[ 24  -4   5  -7   0   8 -10   6 -13   2  -1   0  -7   7 -12  -5 -15  -1
  10 -31  20   8  -5   9  -1 -18  18   0   5  -5   3  17   9  14  -1  -9
  18   5   0   3   7   5  11  -7  -2   6  11  -4 -13 -31 -11   0  -6   9
   4   6  -8  -5  -4  12  28 -18  -3  -5   8  -5  -1  -5 -19   4  -6  -2
   3   3   0   2 -13  20 -28   0   5   3 -22   6  10  -6  -5   9   6  26
   2  21   0   7   9   6   1  -5   0  16  -5  -1  -3   6   4  11  11  -7
  14   1   4  -7 -53   6  -4   0   1   8   0  -8 -18  14  11 -22  -1  -1
   1  10 -25 -10   0  11  16   1  14  14  -8  28  -8 -15  -5   4  -7] : T
[ 11  -1  17  -1   2   8 -10  14 -16   1 -12  -8  -4   5 -13  -1 -16  -1
  14 -29  12  11  -6  11  -1 -12  12  -3   0  -1 -14  16   9  14  -4 -18
  23   8  -2   0  -6  -3  16   2  -3  -1  11  -5 -14 -45  -3   0 -12   7
   1   9  -4 -14  -7   9  33  -8  -9  -2  16 -11  -5  -4 -20 -27  -8  -1
 -10   2   5   6 -15  19 -10   1  12   2 -12  13  13   0  -4   8   2  29
   0  12  -5  -4  13   2  -4 -13  -4  13  -7  -1   1   2  -4  13   0  -6
  14   0   4  -1 -10  12  -3   6  -2   8   0  -9 -14  11   4 -24  -2  -3
   0  17 -10  -9  -5  12  19  -4  15   8   3  33  -6 -21  -2   2  -2] : B
[ 20   2   9   1   2   2  -6   3 -13   1  -1   1  -5   1 -14  -8 -14  -5
   5 -28  13   3   0   2  19  -7   4   8  -6  -3   6   9   1   9  -3  16
  19   3   6   2  -7  -5  23  -2  -4   1   2  -5 -18   1  -9  -1   6   0
   5   3   4  -9  -3  -2  14 -11  -3   1  18   0   1   7   0 -34 -10  -3
   1  -4 -16   4 -12  -6 -11   4   1   6   0   2  22  -2  -7   6   6  16
   1   1  -3  18   9  -7  -2  10   4   4 -13   5   4   0   7   3  11   1
  20   3  -6  -8 -17   6 -10   1  -7   7  -4  -3  -5   7  16  -6  -3  -2
  -7   6 -15 -11 -14   5   0  17  10  -1  -4  21  -9  -6  -2   6   1] : D
[ 13   0   8   3   1  -5  -6  13 -12  -4  -4   1  -7   2 -14  -1 -16   1
  11 -17   3   4  -2   3   7 -12   9  -1  -3   1 -10  11   6  17  -6  10
  30   4   1   3 -10   5  28  -3  -4   1   3 -16 -21 -22  -4   2   2   7
   3   5   3  -5  -6  -2  23 -17  -8   2  14  -4   0  -1  -7 -25  -6  -7
  -7   2  -9   7 -10  -1 -15   6  13   2  -8   1  19  -2  -6   5   6  14
  -4   8   2  16   4  -2  -5   2  -5  13  -6  -1   1   0  -3   3   2  -8
  15  -3  10   6 -20  12  -4   4 -12   7   5  -6  -5   5   2 -22  -6  -3
  -8  10 -13 -13 -14  14  10   3  17   1 -11  22  -8  -6  -7   7   4] : R
[ 34  -5   1  -4  -3  13 -12   8 -16   5   0  11  -4   3 -15  -9 -16  -2
   3 -33  23  14 -10  11  -6 -20  24   3  11  -4   7  21   8  15  -1 -10
  19   0   5   2  13  -3   7 -10  -6   6  15   1 -17 -24 -18  -2  -8   8
   5   5  -9  -5  -6  13  21 -21  -6  -8  10  -3  -2   2 -21   3  -9  -2
   7   5  -2   6 -12  20 -33  -2   0   5 -29   0  15  -5  -6  13   6  24
   8  26   2  11   9   0  -3   3   1  11  -4  -7 -10   7   9  11  14  -8
  14   1   5 -11 -79   1  -6  -2   3  10  -2 -10 -23  11  15 -24  -1  -4
  -1  13 -36 -10  -1  15  14   2  16  14 -10  32  -7 -16  -5   4  -6] : T
[ 17   2  12  -1   3   6  -6   6 -11   2  -9  -4  -5   6 -11  -2 -11  -2
  16 -29  18   9  -9  11   0  -9  12   1  -4   0 -10  11  10  18  -4 -17
  19   7  -1   2  -6  -2  11   3  -7 -12   7  -7  -9 -47   2  -2 -14   6
   0   7  -2 -15  -5   8  35 -11  -3  -7  15  -9  -4  -6 -22 -23  -7  -3
 -10  -1  11   4 -12  21 -11   1  10   1 -15   9  12  -4  -5   4   7  32
  -4  15  -9  -4   9   3  -5 -16  -4  17  -6  -1   1   2  -4  13   0  -7
  23  -5   0  -4 -17  12   0   4   1   7  -2  -8 -16  14   6 -26  -3  -2
  -2  15 -11 -11  -6  10  18  -3   9   5  -1  32  -8 -22  -5   2  -4] : B
[ 18  -2   5   2   1  -1  -4   5 -13  -1  -4   1 -10   3 -16  -6 -17  -1
   8 -23  12   3  -2   0  19 -10   5   1   3  -2   6  13   1  13  -4  24
  25   1   2   1  -3  -1  31  -3  -3   3   0 -10 -20  -2 -14   5   9   2
  11   5  13  -7  -5   4  14 -12  -3   2  20  -1   2   7  -4 -24 -10   1
   2  -4 -18   3 -16 -10 -14   3   1   7  -5   5  22   1  -2   6   6  13
   1   3   7  24   5  -6   0  11   1   5 -15   7   4   0   9   0  16  -5
  25   3  -5  -6 -13   6  -9   6 -12   8  -2  -1  -4   5  10  -7 -10  -4
  -9   8 -19 -14 -15  12   4  18  16  -3 -11  19 -10  -8  -2   6   2] : D
[ 33  -7   5  -4  -6  18 -10   8 -15   4   1   2  -3   5 -16  -8 -14  -4
   5 -31  17  13 -17  14  -3 -21  25   0  10  -4   3  20  10  12  -4 -17
  24   7   8   3  12 -12   9 -10  -5   6  16   5 -19 -26 -17   0  -8   5
   4   5  -6 -12  -2   7  25 -20  -9  -7   8  -3  -1  -1 -16  -7  -8  -1
   2   1  -4   7 -14  18 -29  -4  -1   8 -31  -3  18  -9  -8  16   3  23
  11  30   0   7  13  -3   2   1   1  11  -1  -8  -7   7   8   9  12  -8
   3  -1   1  -9 -79  -2  -4  -1  -2  11  -2 -13 -18  10  10 -26   0  -2
  -1  12 -38 -16  -5  13  12   2  16  14  -6  34  -7 -12  -5   4  -7] : T
[ 23  -2  11  -3   1  10 -11   8 -19   2  -3   1  -4   3 -11  -4 -16  -4
   8 -32  15  10  -7   7   2 -16  17   3  -2  -1   0  19   8  11  -1 -14
  22   5   2   2   2  -7  14  -1  -5   2  10  -1 -15 -34  -8   0 -10   6
   1   6  -3 -11  -5   8  33 -15  -4  -3  13  -6  -2  -2 -17 -18  -8  -2
  -5   1   4   4 -13  15 -21   0   3   5 -15   2  12  -7  -6  11   6  26
   2  18  -4   5  11  -1  -3  -5  -2  11  -7  -4  -3   3   3  10   7  -4
  13  -2  -2  -6 -42   7  -3  -1   3   9  -1  -9 -15  11  10 -20  -3   0
  -3  14 -23 -10  -4  11  13   4  13   9  -5  33  -6 -13  -5   3  -3] : T
[ 16  -5  13   2   2   4  -8  12 -13  -2  -8   1  -5   0 -23  -4 -14  -3
   8 -21   4   9  -4   3  27 -11   9  -3   9  -2  -4  11   3  12  -8  13
  34  -1   5   2  -7 -14  35  -2  -4   4   6 -12 -31  -2 -16   2  10   4
  13   8  11  -7  -4  -5  18 -10 -11   3  22  -6  -1  10  -2 -49  -6   2
   2  -7 -26   6 -26 -14  -9   6   0   5  -7   3  33   2  -9  12   6   9
   6   6   9  18  10  -7  -2  14  -1   7 -15   4   2   1  16   0  11  -5
  20  -2   1  -7 -24   4 -12   7 -16  12  -4  -6  -3   3   9  -9  -4  -5
  -8  12 -23 -15 -26  20   2  16  18  -7 -14  23 -12  -8  -2   6   3] : D
[ 28  -7  -5  -2   3  10 -11   7 -11   3   4   6   0   3  -8  -9 -11  -1
   0 -25  12  11  -9   6  -4 -23  23   1  10  -5  13  15   7   5   2  -7
  21   4  13   3  15  -7  11 -16  -5   9  14   6 -10 -10 -13  -6  -6   9
   5  -1  -9   1  -2   6  15 -20  -9  -5   0   1  -4  -2 -18  16  -9   5
   5   4   2   5  -7  -4 -31  -5  -8   3 -28 -14  13  -9  -6  16   3  17
  14  22   0  10  10  -1   3   5   1   7   1  -7  -8   6  12   3  13  -6
   8   2   7  -5 -79  -9  -1  -5   4   9  -3  -7 -18   6  -3 -16  -2   1
  -2   6 -34 -14   0  12   6   2   9  18  -2  24  -5  -1 -10   5  -9] : Z
[ 18   1  15  -2   2   7  -8  12 -20   1 -10  -3  -6   6 -12  -2 -19   0
  19 -35  16   9 -10   5   1 -13   3   1  -5  -1  -9  17  10  12   0 -15
  24   7   1   1  -6  -2  20   6  -7  -4   8  -5 -14 -44  -3  -1 -13   8
   2   7  -2 -18  -8   8  34 -19  -4  -4  18 -13  -7  -5 -14 -29  -9  -4
 -10   0   7   4 -16  20 -15   2  12   1  -8  11  13  -6  -2   0   5  35
  -4  15  -6  -2  11   1  -3 -10   4  13  -7  -5   3   3  -3  14   1  -9
  15  -3  -1  -3 -20  23  -2   2  -2   9   3  -9 -16  16   9 -27  -5   0
  -3  16 -14 -12  -5   9  21  -2  14  13  -4  38  -9 -23  -6   4   1] : B
[  8   1   4  -2   3   3   1   8 -11  -6  -1   0 -10   1 -14  -3 -16   0
  14 -16   7   2  -2   3   7  -6   2  -2  -5  -1 -12   7   6  21  -9  14
  21   2  -7   1  -7  13  24  -3   1  -1  -2 -16 -22 -13  -7   1   6   4
   1   6   1  -5  -5   4  13 -15  -6   1  18  -3   1  -2  -3 -24  -4  -5
  -6   1 -14   3 -12  -1 -11   4  14   2  -1   8  17  -1  -5   4   6   8
 -10   5   0  18   6  -2  -6   5  -2   8  -6   2   3   1  -3   4   3  -1
  15  -3  13  -3  -1   7  -1   4 -14   5   0   3   0   4  13 -16  -3  -3
  -8   8 -16  -8 -12  13   8   9  16  -1 -15  11  -8  -3  -7   5   8] : R
[ 18   2  12   4   2  -2 -13  10 -17  -1  -8   3  -5   7 -18  -3 -20   0
  14 -30   9   5  -2   1  22 -15   6   1  -4  -4  -1  13   2  12  -3  11
  34   5  10   2 -14  -6  42   0  -5   1   5  -9 -18 -24  -6   0   2   4
  12   5   8 -13  -8   5  31  -8  -4   4  22  -6   9   2 -10 -35 -12  -2
  -8  -5 -11   7 -20  -9 -17   5   6   4  -6   4  21  -1  -6   2   8  31
  -4   2   1  13   5  -5  -3   3  -3  12 -17   1   6  -2   3   7   4  -7
  26  -2  -2  -7 -19   9  -9   7 -10   7   0  -7  -9  10   0 -17  -8   1
  -6  16  -7 -16 -14  15   8  10  15   1  -6  30  -9 -14   2   6   2] : H
[ 16   3  16   4  -1   0 -11  15 -14   1 -10   2  -1   0 -15  -1 -13  -4
  12 -23   1   9  -2   4  24  -8   5   1  -4   2  -5  10   0   5  -4   3
  37   0   7   2 -15 -17  35   3 -10  -2   3  -4 -21 -20  -7   0  -1   5
   9   4  10 -16  -4  -4  27  -8  -7   5  18  -7   1   1  -5 -52 -10  -5
 -12  -3  -7   7 -17  -6  -7   6   3   6   0   2  24  -2  -4   4   5  22
  -5   1  -3   8   6  -3  -4   3  -2  10 -14   8   5  -2   4   1   4  -6
  19  -4  -4  -1 -13   6  -8   4  -8  10   1  -7  -6   5   0 -14  -7  -1
  -7  11 -10 -14 -19  12   6   9  10  -2   0  30  -9 -12   2   7   0] : H
[ 21   2  10   1  -2   4  -7   9 -13   4  -3   4   0   0 -12  -7  -9  -6
   2 -19   6   7  -1   5  19  -4   2   5  -1   1   1   7   0   5  -4   5
  23   0  10   2 -10 -18  20   2  -7   0  -1   2 -17  -9  -8  -1   1   1
   4   4   8 -15  -3  -6  15  -8   2  -2  16   0   2   5   3 -43  -8  -4
  -5  -6 -10   5 -11  -5  -5   9  -2   6   1  -3  20   7  -9   5   5  15
   4   3  -6  11   8  -6  -4   5   3  -1  -8   0   3  -3   8   2   7  -1
  11  -1  -5  -1 -16   4  -8  -1  -9   7  -2  -1   2   4  12  -9  -4   0
  -2   6 -13 -11 -13   2   0  14   4  -5   1  19  -6  -6  -1   4   0] : D
[ 14   2   0   1   4  -6  -3   5 -13  -4  -1   0 -10   3 -11  -1 -19   3
  15 -28  12  -1  -2  -1   3 -11   7   0  -3   0  -4  11   4  15  -6  14
  26   8  -1   0  -9  15  30  -4  -4  -1   1 -17 -20 -21  -6   1   2   5
   6   8  -1  -6  -8   3  18 -15  -6  -1  17  -3   1  -1 -12 -10  -8  -8
  -2  -1  -9   5 -12   1 -19   9   9   2  -5   4  15  -3  -6   2   8  21
 -12   5   1   6   4  -3  -6   2  -5   9 -12   2   3   3  -5   9   6   0
  31  -1  10  -4 -12  11   0   3  -8   5   0  -5 -11  10   5 -19  -9   0
  -7   7 -12 -12  -9  13  14   6  16   3 -10  20  -9  -6  -5   8   3] : R

[  2  -8  -4  -3   6   2  -3   1   2   3  -2   1  -4  -4   2  -7  -4   2
   2   3   0   3  -2  -4  -1   0  -7   1  -3  -3   2   2  -2  -3  -1   7
   2  17   0   9   1  -4   3  -1   4   1  -4   3   3  -1  -4   0   1  18
   0  -4  -4   3   3 -15  -5   5  -9   0   5  -4   1   0  -6   4  -2   0
   1   3  -4   3   0  -2  -2   6   4  -4  -6  -5   3  -5  -2   3  -5   7
  -1   4  -2   4  -4   3   0  -1   4  -4   4   0   0  -6 -13   3  -2  -1
  -1   2   7   1   1  -4  -9   2   0   0   2  -5  -2  -5  -2  -3   2   0
  -4  -3  -4   2   4   2  -6  -4   0  -6  -1   2  -1   3   3  -1   3] : S
[ -1  10   3  -3 -15   2   5   0  -4  -1   7  -8   4   3  -5  12  -3 -19
  -6 -16   1   4   0   0   1  -5  13  -2   4   2   0   5   6   2   5  -1
  -7 -16  -6 -19  -8   0  -7   5  -9 -14  -6  11  -6  -1  -3   3  -1  14
  -9   4  -1  -5  -7   8  -2 -16   8   2  -7   7   8   8  12 -10  12   7
  -5  -4   8 -12  -3 -10  10   8   1  13  12  13  -6   9  -5  -5  -1   2
   5 -12   8  -9  -5  -7   1  -7  -4  11  -5  -5   2   1  -2  -8  -8   7
   0   0 -25   5  -5 -12   2  -3  -2   1  -6  -2   1   3   2  -4  -9  -4
  12  10   3   3  -2  -1  11   3   3   7  -2  -4   2  -5 -10   4   1] : M
[ 13  -5  -9  -1  -3   4   0   3   6  -1  -1  -6   1   4  13  12  -7   1
   1   1   1 -10   8  -1   3   1  -6   1   3  12   3   2  -4 -10  -1  -8
   8   7   4  -5  -1  -5   5  -6  -1  -4  -8   2  -5   1  -3  -7   2   1
  -2  -3  -1  -6   3   5  -4   7  -5  -2   8   3  -3 -10  -6  -3   8  -4
   1   8   3   7  -4  -3  -5  -1  14 -15   6  -5   2  -7   3   0   8   3
  -4   5   2   3  -9   3   2   6   3  11  11  -4   1   0  -3  -1 -10  -1
  -1  14   0   8  -9   3  -2   2  -5   8  -4  -1  -2   0  -6  14   4  -9
   7  -3   1  17   1   7  -6   1 -16  -3   1   3  -5   2   7   5  -1] : A
[ -2  10  11  -8  -5  -4   0   2  -4   2  -3 -14   4   0  -3   8  -2  -7
  -4  -6  -3   3   2   2   6   2  10  -3  17  -4  -5   1   7   6   4   8
   0 -25  -3 -13  -1   0   3   4  -6  -3   8  -2  -7   0   7  -1   1   1
  -3  11   8 -10  -4  17   7 -12   1  -2  -8   8   4   7  10  -5   5  -1
   2  -2   4  -3  -3   0   9   0 -11   3   5   8   0   9   6   0   7  -9
   6  -7   4   1   8  -8  -6  -5  -1   2  -8   0   1   1   3  -2   3   2
   5 -23  -5   2  -1  -6   9  -3   2  -1   1   8   3   4  10  -2 -10  -1
   4   3   3  -4  -4   0   4   5   4   4   6  -6   5   0  -5  -1  -3] : E
[-13   1   5   6   3   4   1  -1  -3  -4  -5   3   2  -1  -8  -7   3  -7
  -2   3   0   6  -3   7  -3   2   9   5  -2  -7  -3   1   7   9   2   9
 -16  -8  -4  -3   4   3  -4   9   5  -2   5  -2   5  -6   1   5   3   7
   2   1   4   2  -2  -7   4  -7   5   4  -7   0   6   2   5  -8  -6   1
  -2 -14  -1  -6   0   6  -2   2 -14  12  -6   4  -5   3  -5  -5  -9  -2
   3  -5  -1  -5   1  -3  -2  -5  -3  -9  -5   9   0  -1   0   0   1   0
  -2 -13  -2   0   3   0   0  -3   6  -4   4   0   1   0   5  -9  -5  10
  -3   6   2  -8   3  -4   5   1  15   1  -1  -1   2   5  -3  -3  -1] : X
[  1 -17  -8   2   3   1  -4   0   8   0  -3   6  -5  -1  -5  -4  -3  12
   3   4   2  -4  -4  -3  -1   1  -9  -2  -5   4   0  -1  -8  -3  -4  -5
   5  16   2  14   4   0   0  -4   1   7   0  -2   3  -1   2   0  -2  -4
  -4  -9  -5   2   3  -8  -5   8  -4  -4   8  -5  -2   1  -4   7  -7  -2
   1   4  -2   8  -3  -2  -7  -4   7  -2  -3 -12   4  -6  -2   0  -3  -3
  -5   6  -4   5  -4   3   3   5   3   0   6  -1   1   0   0  -1   2   1
   4   3  11   0   1   6  -6  -1   0   0  -5  -1  -2 -10  -5   1   3  -4
  -1  -7  -1   3   4   9 -11  -3  -8  -7  -1   5   0   0   6   2  -4] : K
